Below is a small trained network, with its code and all its weights. Each question gives an input and a class and asks what happens when units are switched off, that is, made to give their printed mean instead of their output.

import numpy as np


def w(rows, s, z=0):
    codes = np.array(rows[::2]) - 128.0
    scale = np.full(codes.shape[1], s)
    scale[-1] = z or s
    return codes * scale


def norm(h):
    return h / np.sqrt((h * h).mean(-1, keepdims=True) + 1e-5)


def f(y):
    return y / 2 * (1 + np.tanh(0.7978845608 * (y + 0.044715 * y**3)))


def log_softmax(a):
    a = a - a.max(-1, keepdims=True)
    return a - np.log(np.exp(a).sum(-1, keepdims=True))


def net(x, mask):
    res = np.array(x, float).reshape(1, 4) / 4 @ E
    u = 0
    for l in range(4):
        y = f(norm(res) @ A[l][:, :-1].T + A[l][:, -1])
        res = res + np.where(mask[u : u + 9], y, B[l][:, -1]) @ B[l][:, :-1]
        u += 9
    return log_softmax(norm(res)[-1] @ U[:, :-1].T + U[:, -1])


A, B = {}, {}
E = w([
[120,66,13,103,105,118,88],'x0',
[120,125,131,120,128,129,124],'x1',
[74,24,154,191,253,91,90],'x2',
[39,162,103,119,136,5,177],'x3',
],0.0027)
A[0] = w([
[114,131,185,120,200,101,149,66],'L0N1',
[90,208,102,89,50,61,192,51],'L0N2',
[42,106,113,141,245,41,179,2],'L0N3',
[173,44,165,192,198,183,57,77],'L0N4',
[137,63,144,170,213,159,108,172],'L0N5',
[130,89,29,132,102,133,85,153],'L0N6',
[115,147,171,110,165,128,181,141],'L0N7',
[115,170,231,119,154,160,149,214],'L0N8',
[231,164,126,77,42,255,125,190],'L0N9',
],0.0042,0.0026)
B[0] = w([
[189,135,142,121,59,119,145,133],'L0N1',
[175,148,113,79,204,220,170,170],'L0N2',
[151,112,157,180,2,92,77,169],'L0N3',
[160,155,106,109,204,192,183,184],'L0N4',
[178,93,121,165,129,158,141,183],'L0N5',
[90,73,117,119,101,146,50,164],'L0N6',
[157,163,163,121,99,145,106,140],'L0N7',
[112,157,205,196,132,112,166,181],'L0N8',
[67,67,158,199,79,29,95,253],'L0N9',
],0.0044,0.0051)
A[1] = w([
[103,124,126,130,185,35,131,68],'L1N1',
[128,230,184,61,143,163,180,72],'L1N2',
[215,145,135,159,163,191,155,121],'L1N3',
[79,144,6,15,138,164,97,27],'L1N4',
[206,158,96,24,247,228,224,3],'L1N5',
[132,140,2,56,133,152,139,29],'L1N6',
[153,80,31,155,147,149,148,142],'L1N7',
[104,137,17,37,142,132,135,41],'L1N8',
[215,190,148,112,107,167,186,93],'L1N9',
],0.0045,0.0033)
B[1] = w([
[186,90,157,129,20,159,86,84],'L1N1',
[54,65,72,92,220,43,104,221],'L1N2',
[84,96,159,74,125,135,201,216],'L1N3',
[221,201,252,147,74,200,191,193],'L1N4',
[100,103,131,208,47,9,90,255],'L1N5',
[230,139,195,103,85,171,143,143],'L1N6',
[141,179,131,36,134,164,89,237],'L1N7',
[235,175,159,109,78,159,158,152],'L1N8',
[40,99,124,150,184,108,164,188],'L1N9',
],0.0036,0.0012)
A[2] = w([
[79,131,211,186,110,56,185,252],'L2N1',
[43,186,78,76,200,65,180,13],'L2N2',
[223,228,145,82,88,166,177,49],'L2N3',
[106,113,25,129,69,103,81,77],'L2N4',
[103,166,185,158,86,141,70,73],'L2N5',
[159,141,153,109,213,110,162,141],'L2N6',
[158,170,129,151,177,193,223,19],'L2N7',
[132,112,54,74,202,205,103,33],'L2N8',
[111,64,3,159,104,157,79,129],'L2N9',
],0.0061,0.0029)
B[2] = w([
[124,170,68,146,135,202,146,254],'L2N1',
[56,178,83,114,175,168,3,148],'L2N2',
[117,150,202,44,100,190,195,138],'L2N3',
[55,99,222,80,152,65,179,158],'L2N4',
[181,143,84,152,140,71,171,147],'L2N5',
[71,115,131,122,89,138,93,144],'L2N6',
[53,38,201,110,176,127,153,136],'L2N7',
[231,149,17,158,142,168,103,142],'L2N8',
[167,101,114,56,153,96,102,180],'L2N9',
],0.0059,0.0079)
A[3] = w([
[91,229,200,185,142,177,215,19],'L3N1',
[119,62,188,56,89,1,65,3],'L3N2',
[137,115,169,47,45,76,135,179],'L3N3',
[207,197,151,228,60,123,140,101],'L3N4',
[153,42,180,98,148,52,120,95],'L3N5',
[132,98,112,185,161,200,176,50],'L3N6',
[163,74,108,121,96,46,159,107],'L3N7',
[121,124,86,210,176,115,76,144],'L3N8',
[170,172,31,148,133,192,147,41],'L3N9',
],0.006,0.0037)
B[3] = w([
[183,63,99,75,114,91,56,244],'L3N1',
[23,142,251,222,64,15,4,235],'L3N2',
[123,142,230,148,116,131,151,221],'L3N3',
[193,178,1,177,95,73,192,252],'L3N4',
[34,188,179,158,70,47,63,196],'L3N5',
[51,151,178,154,110,63,143,185],'L3N6',
[131,123,141,112,167,131,35,177],'L3N7',
[151,159,143,64,82,114,180,233],'L3N8',
[145,40,210,101,144,52,87,179],'L3N9',
],0.0059,0.0031)
U = w([
[239,223,10,254,20,41,237,176],'0',
[66,150,241,173,23,10,11,230],'1',
[56,20,222,240,234,236,247,4],'2',
[246,17,26,26,233,209,19,53],'3',
[9,244,11,51,212,239,60,117],'4',
[222,229,233,3,20,238,238,85],'5',
],0.009,0.0029)

Each question gives the input, the list of numbers given to net, and the class t.
The units are the neurons (one row each of A and B). Each row of codes is followed by its name. A weight is (code - 128) times the scale printed after its matrix; where a second scale follows, it is the last column's (A, B and U).
mask holds one flag per neuron, layer by layer. A switched-off neuron (its flag False) gives its mean, the last column of its row in B, instead of its output. The means were averaged over made-up inputs and are rounded, as every weight is.
A unit's drop is (log p(t) with every unit on - log p(t) with that unit switched off) / (log p(t) with every unit on - log p(t) with every unit switched off).
unit that matters most: the unit with the biggest drop
top k neurons: the k neurons with the biggest drops, biggest first
top k neurons in layer l: the k neurons of layer l with the biggest drops, biggest first
drop when u is switched off: that unit's drop, to one decimal
input [0,-6,-2,0], class 0: unit that matters most => L0N9
input [-1,7,0,2], class 4: top 2 neurons in layer 0 => (L0N9; L0N2)
input [1,-6,1,-8], class 3: top 2 neurons => (L0N4; L3N2)
input [-5,-1,8,-1], class 2: top 2 neurons => (L0N9; L0N4)
input [-3,0,0,4], class 4: top 2 neurons => (L0N9; L0N2)
input [-2,-7,6,0], class 2: top 2 neurons in layer 0 => (L0N4; L0N9)
input [-5,6,1,0], class 2: top 3 neurons in layer 2 => (L2N7; L2N8; L2N6)
input [1,0,4,-5], class 3: top 2 neurons => (L2N8; L1N4)
input [0,-7,-4,-4], class 0: top 3 neurons => (L0N9; L2N1; L1N2)
input [4,-7,-8,0], class 1: top 2 neurons in layer 0 => (L0N9; L0N4)
input [3,4,1,-1], class 3: top 4 neurons => (L0N9; L0N6; L2N8; L0N2)
input [3,5,1,0], class 3: top 2 neurons in layer 0 => (L0N9; L0N6)
input [0,3,-6,6], class 4: top 3 neurons => (L1N2; L2N2; L1N9)
input [-2,6,2,-1], class 2: unit that matters most => L0N5
input [-6,5,-1,1], class 4: top 2 neurons => (L0N9; L0N3)
input [5,4,8,-1], class 3: top 3 neurons => (L0N9; L0N4; L2N8)
input [-4,2,2,-7], class 2: drop when L0N4 is switched off => 0.5
input [-4,8,6,-1], class 2: drop when L0N4 is switched off => 0.5
input [2,-3,-4,2], class 5: drop when L0N2 is switched off => 0.5
input [7,-2,-6,-8], class 1: unit that matters most => L0N9
